Below is a small trained network, with its code and all its weights. Each question gives an input and a target symbol and asks what happens when units are switched off, that is, made to give their printed mean instead of their output.

import numpy as np


def w(rows, s, z=0):
    codes = np.array(rows[::2]) - 128.0
    scale = np.full(codes.shape[1], s)
    scale[-1] = z or s
    return codes * scale


def norm(h):
    return h / np.sqrt((h * h).mean(-1, keepdims=True) + 1e-5)


def f(y):
    return y / 2 * (1 + np.tanh(0.7978845608 * (y + 0.044715 * y**3)))


def softmax(a):
    e = np.exp(a - a.max(-1, keepdims=True))
    return e / e.sum(-1, keepdims=True)


def log_softmax(a):
    a = a - a.max(-1, keepdims=True)
    return a - np.log(np.exp(a).sum(-1, keepdims=True))


def net(x, mask):
    ids = ['ΓΔΘΛΠΨαεζημξστφ'.index(c) for c in x.split()]
    T = len(ids)
    res = E[ids] + P[:T]
    u = 0
    for l in range(3):
        q, k, v = (norm(res) @ M[l].T for M in (Q, K, V))
        z = softmax(np.where(np.tri(T) > 0, q @ k.T / 3**0.5, -1e9)) @ v
        res = res + np.where(mask[u], z, O[l][:, -1]) @ O[l][:, :-1]
        u += 1
        y = f(norm(res) @ A[l][:, :-1].T + A[l][:, -1])
        res = res + np.where(mask[u : u + 12], y, B[l][:, -1]) @ B[l][:, :-1]
        u += 12
    return log_softmax(norm(res)[-1] @ U[:, :-1].T + U[:, -1])


Q, K, V, O, A, B = {}, {}, {}, {}, {}, {}
E = w([
[108,140,126,125],'Γ',
[112,146,121,140],'Δ',
[139,147,121,149],'Θ',
[150,148,123,147],'Λ',
[143,122,139,115],'Π',
[148,122,144,108],'Ψ',
[157,135,130,135],'α',
[115,134,130,118],'ε',
[121,126,136,106],'ζ',
[159,126,135,121],'η',
[104,144,128,124],'μ',
[125,153,120,150],'ξ',
[155,126,140,118],'σ',
[135,122,140,108],'τ',
[88,10,100,222],'φ',
],0.013)
P = w([
[105,124,182,140],'0',
[147,159,43,74],'1',
[135,188,118,85],'2',
[135,83,8,111],'3',
[90,83,213,172],'4',
[113,179,226,123],'5',
[218,102,109,250],'6',
[136,100,2,132],'7',
[44,214,135,63],'8',
],0.0053)
Q[0] = w([
[129,39,141,212],'0.h1',
[104,160,255,159],'0.h1',
[130,162,92,84],'0.h1',
],0.025)
K[0] = w([
[134,73,4,117],'0.h1',
[168,230,84,49],'0.h1',
[126,130,176,137],'0.h1',
],0.028)
V[0] = w([
[187,169,107,228],'0.h1',
[189,59,173,58],'0.h1',
[2,128,102,122],'0.h1',
],0.016)
O[0] = w([
[169,61,8,90,130],'0.h1',
[215,104,217,179,2],'0.h1',
[5,173,166,83,223],'0.h1',
],0.012,0.0041)
A[0] = w([
[129,118,135,132,129],'0.n1',
[146,117,114,139,143],'0.n2',
[51,5,133,214,2],'0.n3',
[113,167,75,114,128],'0.n4',
[177,160,140,53,136],'0.n5',
[157,113,122,155,99],'0.n6',
[141,167,118,166,108],'0.n7',
[119,108,138,144,117],'0.n8',
[116,98,141,144,119],'0.n9',
[152,148,96,132,136],'0.n10',
[144,114,100,138,159],'0.n11',
[134,111,140,110,112],'0.n12',
],0.024,0.0058)
B[0] = w([
[136,127,124,146,127],'0.n1',
[168,116,130,154,147],'0.n2',
[45,136,11,250,126],'0.n3',
[56,64,175,101,254],'0.n4',
[93,107,113,172,133],'0.n5',
[194,120,117,175,160],'0.n6',
[120,87,174,136,134],'0.n7',
[139,128,118,148,126],'0.n8',
[142,136,108,156,127],'0.n9',
[144,98,119,135,151],'0.n10',
[156,99,132,154,164],'0.n11',
[117,137,120,147,120],'0.n12',
],0.026,0.0086)
Q[1] = w([
[130,215,113,116],'1.h1',
[180,248,171,100],'1.h1',
[147,198,183,92],'1.h1',
],0.018)
K[1] = w([
[187,72,201,88],'1.h1',
[200,77,137,7],'1.h1',
[150,99,175,57],'1.h1',
],0.018)
V[1] = w([
[108,115,92,184],'1.h1',
[193,110,173,2],'1.h1',
[146,147,148,109],'1.h1',
],0.013)
O[1] = w([
[90,150,176,155,159],'1.h1',
[229,2,145,9,5],'1.h1',
[134,118,115,89,54],'1.h1',
],0.0077,0.0022)
A[1] = w([
[109,92,41,4,149],'1.n1',
[47,202,181,60,84],'1.n2',
[126,129,127,131,115],'1.n3',
[79,139,9,88,5],'1.n4',
[192,103,190,46,137],'1.n5',
[144,193,146,181,66],'1.n6',
[220,97,98,35,79],'1.n7',
[188,116,157,53,152],'1.n8',
[208,87,87,85,85],'1.n9',
[170,146,199,140,65],'1.n10',
[223,123,73,143,80],'1.n11',
[74,251,69,151,61],'1.n12',
],0.012,0.0024)
B[1] = w([
[2,95,216,110,213],'1.n1',
[217,249,118,173,255],'1.n2',
[128,127,127,126,126],'1.n3',
[174,97,203,181,164],'1.n4',
[96,144,114,164,158],'1.n5',
[76,103,159,101,140],'1.n6',
[143,117,93,170,147],'1.n7',
[114,136,111,154,142],'1.n8',
[205,139,86,167,156],'1.n9',
[60,134,196,146,163],'1.n10',
[189,213,120,156,168],'1.n11',
[209,43,91,149,145],'1.n12',
],0.023,0.0094)
Q[2] = w([
[164,124,68,3],'2.h1',
[129,127,194,167],'2.h1',
[154,86,102,39],'2.h1',
],0.022)
K[2] = w([
[175,40,182,5],'2.h1',
[94,137,111,229],'2.h1',
[188,69,133,41],'2.h1',
],0.016)
V[2] = w([
[70,144,70,237],'2.h1',
[84,133,89,199],'2.h1',
[218,109,193,5],'2.h1',
],0.012)
O[2] = w([
[79,150,50,172,221],'2.h1',
[87,136,65,159,186],'2.h1',
[187,112,255,61,1],'2.h1',
],0.013,0.0056)
A[2] = w([
[201,114,82,78,100],'2.n1',
[130,128,131,124,122],'2.n2',
[92,43,129,128,2],'2.n3',
[123,111,62,176,206],'2.n4',
[155,89,180,81,95],'2.n5',
[133,193,175,74,112],'2.n6',
[151,140,126,117,101],'2.n7',
[104,156,79,93,100],'2.n8',
[144,218,87,49,87],'2.n9',
[133,120,133,120,125],'2.n10',
[192,152,117,179,109],'2.n11',
[101,146,6,144,104],'2.n12',
],0.023,0.0055)
B[2] = w([
[93,178,77,235,163],'2.n1',
[126,129,126,132,124],'2.n2',
[254,104,111,141,160],'2.n3',
[66,74,87,173,249],'2.n4',
[58,128,99,154,140],'2.n5',
[143,149,20,123,253],'2.n6',
[128,113,145,129,123],'2.n7',
[147,108,131,173,153],'2.n8',
[123,16,128,113,165],'2.n9',
[121,125,121,134,121],'2.n10',
[118,135,199,18,243],'2.n11',
[18,167,168,140,235],'2.n12',
],0.034,0.008)
U = w([
[147,116,53,104,147],'Γ',
[44,160,128,49,131],'Δ',
[155,40,102,141,164],'Θ',
[77,102,88,205,95],'Λ',
[136,136,182,92,180],'Π',
[138,139,185,97,188],'Ψ',
[182,143,77,204,113],'α',
[170,140,108,28,154],'ε',
[144,248,124,131,36],'ζ',
[185,130,141,149,251],'η',
[143,120,59,104,118],'μ',
[90,38,167,79,88],'ξ',
[163,127,159,124,232],'σ',
[79,143,209,196,35],'τ',
[125,131,123,129,25],'φ',
],0.014,0.0023)

Each question gives the input, a string of symbols that net reads in full, and the target symbol t.
The units are the heads (3 rows each of Q, K, V and O) and the neurons (one row each of A and B). Each row of codes is followed by its name. A weight is (code - 128) times the scale printed after its matrix; where a second scale follows, it is the last column's (O, A, B and U).
mask holds one flag per unit, layer by layer, with each layer's heads first. A switched-off unit (its flag False) gives its mean, the last column of its rows in O or B, instead of its output. The means were averaged over made-up inputs and are rounded, as every weight is.
A unit's drop is (log p(t) with every unit on - log p(t) with that unit switched off) / (log p(t) with every unit on - log p(t) with every unit switched off).
The circuit of an input: a set's keep is (log p(t) with only the set's units on - log p(t) with every unit switched off) / (log p(t) with every unit on - log p(t) with every unit switched off). Starting from the 12 units with the biggest drops (on a tie, the unit counted first), units are removed one at a time, each time the one whose removal leaves the highest keep (on an exact tie, the one counted first), for as long as the keep stays at least 0.8.
circuit, biggest first: the units of the circuit, biggest drop first
most important unit: the unit with the biggest drop
top k neurons: the k neurons with the biggest drops, biggest first
k most important neurons of layer l: the k neurons of layer l with the biggest drops, biggest first
drop when u is switched off: that unit's drop, to one decimal
input τ ξ Π τ, target τ: most important unit -> 0.h1
input Ψ η α ζ τ τ, target α: circuit, biggest first -> (0.h1 1.n11)
input Π Π ξ α ξ ζ Δ, target α: top 2 neurons -> (2.n1 1.n11)
input τ Δ Δ η, target τ: top 2 neurons -> (1.n2 2.n11)
input Δ Θ Δ Θ ξ, target Θ: circuit, biggest first -> (0.h1 2.n3 1.n2)
input Λ Δ ξ α η τ ζ, target α: circuit, biggest first -> (0.h1 0.n4)
input Δ Δ Θ, target Δ: top 3 neurons -> (1.n1 0.n4 2.n4)
input Δ ξ ξ Δ Δ Λ ξ Λ, target Δ: top 3 neurons -> (1.n1 0.n4 2.n4)
input ξ Θ α Δ, target ξ: top 2 neurons -> (1.n1 2.n3)
input ζ Δ τ α σ Ψ, target τ: top 3 neurons -> (1.n2 2.n11 2.n4)
input Θ Λ Θ, target Θ: top 3 neurons -> (2.n3 0.n4 1.n1)
input Π Δ τ Δ ε ξ, target τ: top 2 neurons -> (1.n2 2.n11)
input Λ Δ ξ ζ ε, target Δ: top 3 neurons -> (1.n1 2.n4 0.n4)
input τ τ ξ Λ Λ, target τ: circuit, biggest first -> (0.h1)
input Λ τ τ Δ Δ α Θ σ, target Δ: top 3 neurons -> (1.n1 2.n4 0.n4)
input τ ε η, target τ: 2 most important neurons of layer 2 -> (2.n11 2.n4)
input Δ τ Δ η, target Δ: top 3 neurons -> (1.n1 2.n4 1.n2)
input τ α Π, target τ: top 3 neurons -> (1.n2 2.n11 2.n4)
input τ α ε, target τ: top 2 neurons -> (1.n2 2.n11)
input α τ α ζ, target α: most important neuron of layer 0 -> (0.n4)
input μ α μ Θ η, target α: 2 most important neurons of layer 2 -> (2.n1 2.n4)
input τ ζ ζ Π, target τ: 2 most important neurons of layer 1 -> (1.n2 1.n10)
input Θ α ζ ζ Λ ζ, target ζ: drop when 0.n1 is switched off -> 0.0
input ζ Δ Θ Δ η σ, target Θ: drop when 2.n3 is switched off -> 0.2
input Δ Λ Π Θ Ψ Δ ε, target Θ: drop when 0.h1 is switched off -> 1.0
